Where the symbols take the points:
λ: z619->z676, z730->z619, z165->z764, z970->z489, z282->z350, z881->z662, z74->z705, z685->z881, z197->z391, z350->z548, z676->z542, z963->z923, z456->z825, z359->z745, z594->z361, z741->z437, z825->z359, z313->z233, z569->z605, z316->z743, z745->z576, z576->z970, z361->z988, z145->z456, z503->z114, z140->z730, z100->z594, z548->z497, z437->z298, z182->z100, z62->z145, z769->z165, z391->z316, z61->z477, z923->z769, z764->z915, z662->z197, z298->z62, z542->z586, z477->z503, z743->z741, z586->z685, z233->z282, z489->z140, z915->z61, z114->z182, z497->z569, z988->z313, z605->z74, z705->z963
γ: z619->z605, z730->z74, z165->z745, z970->z923, z282->z881, z881->z282, z74->z730, z685->z350, z197->z313, z350->z685, z676->z569, z963->z489, z456->z61, z359->z764, z594->z743, z741->z100, z825->z915, z313->z197, z569->z676, z316->z361, z745->z165, z576->z769, z361->z316, z145->z477, z503->z62, z140->z705, z100->z741, z548->z586, z437->z182, z182->z437, z62->z503, z769->z576, z391->z988, z61->z456, z923->z970, z764->z359, z662->z233, z298->z114, z542->z497, z477->z145, z743->z594, z586->z548, z233->z662, z489->z963, z915->z825, z114->z298, z497->z542, z988->z391, z605->z619, z705->z140
η: z619->z730, z730->z140, z165->z769, z970->z576, z282->z233, z881->z685, z74->z605, z685->z586, z197->z662, z350->z282, z676->z619, z963->z705, z456->z145, z359->z825, z594->z100, z741->z743, z825->z456, z313->z988, z569->z497, z316->z391, z745->z359, z576->z745, z361->z594, z145->z62, z503->z477, z140->z489, z100->z182, z548->z350, z437->z741, z182->z114, z62->z298, z769->z923, z391->z197, z61->z915, z923->z963, z764->z165, z662->z881, z298->z437, z542->z676, z477->z61, z743->z316, z586->z542, z233->z313, z489->z970, z915->z764, z114->z503, z497->z548, z988->z361, z605->z569, z705->z74

The rows follow the links: the fewer symbols apart two points are, the more alike their rows tend to be.

Each row is also shifted at random along 6 hidden directions that mean nothing.

Rows with their points:
(0, 42, 8, 11, -16, -30, -8, -28, -7, 0, 35, 33, -7, 33, -22, -63, -4, -18, -52, -6, -14, 34, 23, -7, 20, 22, 70, -16, -6, -42, 52, 41, 26, 38, -38, -12, -66, 35, -24, -5, 21, 16, 23, -9, -39, -22, -42, -22, -68, 24, -18, 5, 46, -41, -67) | z542
(-24, -6, -16, 1, -7, 0, 1, 6, 102, -22, -43, 24, -21, -36, -51, -13, 19, -13, 35, -54, 16, 17, -12, 20, -41, 2, -127, 72, -13, 0, 23, -25, -11, -12, 26, -52, 72, -2, -17, 14, -22, 10, -22, -3, -19, 35, 18, -4, 16, -31, -27, -4, -35, 27, 84) | z745
(-24, -14, 41, 9, -6, 12, 17, 33, 5, -8, -8, -32, -43, -28, 74, 68, -39, 48, -46, 44, -40, -35, -32, -21, 3, 19, 1, -60, -15, -32, -5, 6, 25, -84, -16, -4, -67, -31, 9, 3, 32, 23, -80, -17, -58, 26, 11, -44, -58, 38, 50, 31, 126, 4, -17) | z705
(-7, 13, -26, 16, -6, 12, -7, -15, -36, -18, -23, -15, -4, -60, -103, -5, -1, 12, 11, -4, 14, -24, -21, 39, 4, 18, 0, 42, 19, 49, -49, -8, -36, -65, 8, -9, 66, -11, -16, 16, 3, 10, -6, -19, 38, -9, 24, 39, 53, -26, -50, -17, -116, 9, 14) | z359
(29, -29, 22, -21, -13, -25, 16, -17, -22, -19, 15, -12, 34, 36, -50, 10, -16, 32, -27, 36, -1, -23, -15, -15, 17, -49, -41, -62, -30, 6, -24, 9, 33, -107, 19, -46, -36, 31, 19, -35, 7, 15, 16, -45, 0, 2, -13, -42, -37, 31, 48, 30, 29, -7, 10) | z437
(-4, -4, 24, 8, 12, -24, 26, 7, -29, 26, -15, -10, -9, 29, -34, -11, -21, 47, -7, 36, 6, 38, 27, -11, 1, -13, 38, -42, 32, 9, -18, 15, 19, -10, -10, 37, -35, -19, 24, -21, 18, -28, 27, 18, -7, -47, -5, -10, 14, 34, 50, 9, -36, 9, 11) | z923
(27, 5, 19, 11, -19, -14, -10, -1, 24, 11, -12, -15, 48, 20, 12, -37, -33, -32, 26, 14, 20, -40, -25, -14, -21, -42, -70, -24, -52, -22, 32, -1, -10, -32, 31, -54, 15, 41, 4, -46, 14, 8, -19, -50, 36, 12, -19, -13, -52, 3, 31, 38, 69, -27, -18) | z313
(-16, -35, 4, -15, 7, 22, 45, 15, -43, 13, -9, -23, -11, -11, 37, 0, -4, 21, -32, 23, -54, -3, -6, 1, 28, 14, 54, -44, 20, -19, -44, -34, 18, -14, 2, 70, -8, -43, 2, 20, -7, 5, -10, 22, 5, 26, 41, 6, 14, -4, 17, 0, 14, 22, -16) | z391
(-9, -11, -2, -23, -2, 27, 37, 28, -27, 28, 7, -23, 8, -12, 33, -93, 27, -37, -6, -9, -32, 12, 6, 30, -2, 0, 78, -2, 1, -21, 7, -76, -30, 84, 41, 67, 62, -55, -10, 33, -40, 13, 26, 14, 74, 28, 49, 49, 49, -52, -16, 9, -23, 19, -50) | z182
(20, -4, -23, -27, 10, -3, -16, -29, -21, -5, 33, 40, 14, 52, 78, 42, 35, -19, -1, -25, -33, 3, 27, -21, 40, 15, 25, 7, 10, -8, -16, 19, 9, 19, -25, 28, -59, 34, -7, -15, 5, -12, 45, 22, -17, 4, -17, -11, -23, -10, -21, -47, 24, -19, 16) | z915
(17, 8, -14, -5, -32, 4, -22, -31, 6, -34, 33, 29, 16, 0, 9, 3, 30, -21, -8, -22, -26, -16, -3, 27, 11, 15, -11, 13, -29, -11, 1, -9, 6, -44, 6, -15, -25, 59, -39, -13, 7, 27, 12, -34, -16, 43, -17, -29, -43, -20, -46, -11, 37, -15, 19) | z456
(3, -9, -22, -35, 18, 31, 5, -14, -40, -25, 34, 8, -4, -10, 14, 21, 42, -2, -20, -14, -33, 1, 8, 33, 37, 29, 84, 18, 13, 18, -36, -15, 7, 27, -3, 46, 2, -10, -13, 34, -26, 10, 31, 18, -8, 21, 20, 17, 37, -28, -48, -27, -41, 14, -16) | z503
(1, 19, -35, 13, 18, -17, -40, -23, -27, -3, -1, -8, -8, -9, 10, 42, -49, 22, 15, 49, 4, -75, -18, -25, 38, 55, -54, -2, 20, 1, -29, 48, -47, -93, -62, -37, 1, 10, 7, -12, 22, -25, -29, -22, 47, -19, 2, 51, -29, 2, -17, -33, 15, -40, -23) | z586
(7, 22, -9, 27, 2, -27, -24, -5, -20, -3, -7, 6, -6, 15, 11, 41, -22, 43, 21, 33, 24, -34, 17, -24, 11, 11, -28, -19, 6, -5, -17, 45, -13, -98, -41, -11, -51, 28, 6, -25, 62, -31, 6, -12, 31, -21, -36, 9, -35, 21, 25, -1, 25, -30, 32) | z676
(4, 35, -25, 27, -7, -19, -41, -31, 5, -29, 0, 20, 7, -20, -78, 7, -16, -8, 10, -18, 37, -11, -17, 0, -5, 9, -24, 50, -10, 27, 18, 48, 5, -9, -18, -64, 7, 33, -15, -6, 5, 8, -13, -24, -22, -36, -35, -3, -13, 6, -33, -12, -36, -17, -19) | z350
(6, 23, 15, 21, 0, -28, -11, 0, 46, 0, 5, 27, -5, 33, 1, 27, -6, 4, 10, -16, 38, 31, 28, -28, -24, -22, -20, 7, -2, 8, 43, 45, 22, 25, -15, -33, -56, 26, 19, -19, 26, -15, -2, 11, -51, -32, -51, -37, -30, 37, 30, 25, 39, -6, 38) | z619
(9, -6, -8, -26, 8, 20, -30, -48, -51, -42, 63, 17, 9, 22, 8, 88, 6, -4, -48, -18, -18, -9, -15, 4, 44, 26, 70, 0, 12, 29, -35, 44, 40, 27, -25, -11, -40, 32, -6, 17, -25, 18, -2, 7, -68, -16, -15, -25, 10, 12, -48, -34, -10, -16, -55) | z61
(-20, 12, 25, 22, -15, -38, 62, 31, 61, 39, -53, 14, -12, -11, -108, -141, 17, -9, -1, -31, 25, 98, 42, 4, -63, -26, -2, 23, -17, -44, 71, -30, 29, 57, 29, 17, 23, -22, 3, 1, 11, 20, 48, 11, -1, -1, 0, -26, -11, 10, 27, 44, -39, 39, 41) | z489
(-3, -20, 29, -3, -14, 15, 26, 20, -6, 3, 6, -29, 4, -12, -31, 4, 3, 16, -18, 14, 7, 15, -24, 30, -31, -41, 23, -30, -12, 28, -13, -36, 9, -2, 45, 3, 4, -12, 8, 1, -7, 22, -9, -10, -18, 1, 1, -32, 27, 9, 31, 37, -26, 34, -2) | z594
(6, -41, 29, -16, 13, 0, 32, 1, -55, -6, 1, -43, 13, 14, -48, 45, -17, 63, -20, 33, 2, -3, -14, -5, 7, -34, 33, -52, 13, 43, -47, 4, 27, -42, 20, 4, -13, -22, 36, 1, -7, -2, 0, 3, -3, -28, 9, -21, 41, 36, 49, 13, -46, 23, 3) | z743
(-10, -23, 9, -29, 8, 52, -2, 0, -31, -15, 51, -33, 6, -28, 52, 21, -6, -28, -54, 14, -32, -37, -55, 13, 28, 4, 63, -22, -13, 12, -4, -33, -5, 58, 17, -9, 41, -29, -16, 49, -63, 40, -52, -1, -17, 29, 40, 18, 31, -16, -30, 10, 25, 0, -114) | z114

Start here and follow the symbols in turn, left to right. Where do you end up?
Answers are names.
(-24, -4, -11, -15, 14, 25, -4, -20, 44, -30, 1, 23, -52, -10, 18, 104, 19, 10, -11, -24, -37, 30, -8, -5, 16, 38, -27, 36, 41, 13, -16, 19, 30, 23, -27, -11, -14, -12, 2, 30, -27, 10, -36, 42, -98, 11, 12, -32, 17, 11, -26, -42, -6, 25, 39)
λ η η λ: z662
(37, 0, 2, -24, -20, -5, -18, -36, 26, -5, 46, 20, 40, 46, 15, -6, 14, -43, -12, -11, 2, 8, -7, 4, 11, -36, -6, -11, -37, 0, 34, 4, 13, 44, 25, -52, -19, 57, -1, -20, -24, 22, 14, -20, -26, 5, -36, -31, -27, 0, -15, 2, 47, -31, -27)
γ λ λ γ: z437
(-34, 4, 1, 16, 11, 36, -15, 35, 3, 18, -16, -20, -38, -49, 39, 40, -17, 11, 16, 2, 12, -27, -19, 6, -19, 37, 18, 34, 22, 15, -1, -2, -32, 54, -13, 4, 50, -58, 5, 49, -15, -9, -64, 39, -3, -9, 32, 50, 55, -7, -13, 3, -18, 9, -40)
λ λ λ λ γ: z970
(22, 11, -25, 9, -6, -6, -39, 2, 71, 20, -25, 13, 39, 33, 51, -14, -10, -57, 93, -22, 48, -29, -2, -19, -34, -33, -126, 34, -27, -3, 45, 7, -50, 22, 23, -44, 45, 31, 0, -41, -2, -35, 11, -6, 54, 7, -20, 26, -13, -25, 20, 2, 30, -24, 44)
γ η γ γ γ λ: z350
(-33, 21, 1, 18, -22, 14, -3, 13, 5, -4, 9, 15, -41, -40, 69, -21, 14, -22, -41, -29, -38, 5, 2, 6, 8, 60, 86, 17, -19, -51, 60, -17, 19, 47, -21, 29, -27, -26, -41, 40, 12, 33, -34, 5, -37, 34, 1, -11, -43, -10, -39, 7, 73, 0, -60)
λ γ η η: z140
(12, -22, 48, 10, -14, 2, 9, 13, -16, 16, 7, -53, 31, -6, -14, -52, -46, -9, -21, 41, 15, -32, -55, 2, -21, -57, -11, -67, -47, -7, 16, -23, 0, -12, 51, -38, 25, -7, 11, -23, -5, 30, -38, -58, 26, 8, 9, -17, -16, 7, 49, 61, 46, -8, -76)
η λ η γ: z743
(-3, 17, -35, -5, 8, -13, -12, -20, 31, 6, -5, 24, -32, 6, 11, -34, -7, -19, 0, 10, -26, -2, 5, -10, 35, 43, -46, 32, 20, -34, 15, 17, -28, 5, -45, -14, 20, 0, -11, 2, -18, -16, 8, 4, 19, 5, 21, 39, -13, -16, -42, -42, 12, -15, -23)
γ η η γ: z662
(38, -2, 9, -24, -3, -19, 18, -4, -22, 27, 35, 16, 50, 62, 26, -88, 37, -38, 11, -7, -13, 32, 38, 0, 12, -38, 49, -33, -11, -31, 21, -25, 5, 49, 26, 44, -29, 31, -7, -30, -2, -5, 84, 5, 53, 3, -20, 1, -20, -15, 5, 5, 6, -17, 1)
γ γ η γ γ η: z741
(-27, -8, 25, 13, -24, 1, 24, 16, 72, -18, -43, 21, -29, -47, -47, 22, 10, 17, -1, -31, 8, 40, -4, 10, -47, -13, -47, 27, -21, -2, 34, -9, 44, -26, 26, -21, -11, 0, -2, 5, 23, 27, -33, -9, -81, 21, -12, -63, -15, 24, 26, 37, 19, 34, 77)
λ γ γ γ η γ: z140
(-21, 1, 22, 15, -29, 53, 6, 26, 0, -21, -6, 2, -19, -52, 99, 65, 35, -4, -12, -40, -27, 5, 3, 36, -31, 19, 74, 3, -20, -15, 6, -32, 25, 21, 20, 60, -44, -5, -39, 22, 41, 28, -39, 12, -73, 49, -11, -53, -20, 1, -9, 26, 64, 33, 27)
γ γ η γ: z165
(-11, -27, 16, 1, 18, -6, 5, 21, 118, 16, -46, 3, -32, 15, 21, 47, -22, 6, 35, 10, 19, 32, -3, -51, -37, -24, -143, 11, 23, 0, 35, 16, -7, 14, 0, -60, 16, -17, 56, -10, -13, -25, -44, 34, -42, -10, 6, -13, 17, 30, 61, 10, 27, 19, 71)
η γ λ η η γ: z963
(-2, -5, 6, 27, -8, -7, 8, 47, 0, 39, -43, -4, 4, -4, 50, -17, 3, 19, 50, -1, 25, 13, 35, -13, -43, -11, 2, -8, -5, -15, 9, -17, -11, -10, 4, 67, -13, -19, 0, -16, 61, -36, 20, 16, 49, 6, -9, 8, -4, -1, 53, 33, 12, 15, 59)
λ γ γ: z730
(16, -19, 34, -27, 1, -18, 52, -2, -26, 20, 29, -13, 32, 35, -48, -93, -15, -19, -37, 18, -4, 38, -6, -8, 2, -52, 56, -60, -20, -19, 28, -18, 30, 60, 44, -12, 1, -11, 23, -9, -40, 19, 32, -4, 10, -15, 5, -14, 5, 16, 42, 40, 1, 0, -72)
λ η η γ η: z100
(-12, -40, 38, -28, 8, 10, 41, 6, -29, -4, 16, -54, 14, -9, -40, -33, -61, 10, -77, 53, -37, -33, -66, -19, 24, -17, -2, -82, -26, -29, 7, -6, 33, -11, 22, -57, 27, -48, 26, 12, -56, 48, -53, -33, 0, 12, 56, -9, 0, 27, 49, 36, 48, -3, -130)
λ λ γ η η: z114
(-38, -8, 5, 6, 3, 17, 4, 40, 30, 11, -42, -16, -55, -41, 65, 58, -6, 35, 22, 7, -15, -9, 10, -11, -17, 38, -33, 8, 19, -8, -20, -3, -18, -46, -19, 33, -8, -43, 3, 17, 28, -22, -45, 27, -10, 24, 16, 7, 14, 2, 24, -7, 24, 21, 56)
λ η λ λ η: z705
(-4, 31, -21, 26, -30, -17, -17, -20, -22, -41, -3, 42, -26, -28, -12, 17, 40, 15, -25, -30, -17, -2, 29, 19, 17, 62, 35, 30, -14, -20, -2, 26, 29, -89, -38, 32, -77, 38, -45, 0, 68, 20, 8, -21, -46, 31, -38, -51, -70, 3, -45, -13, 36, 2, 55)
η λ λ λ: z569
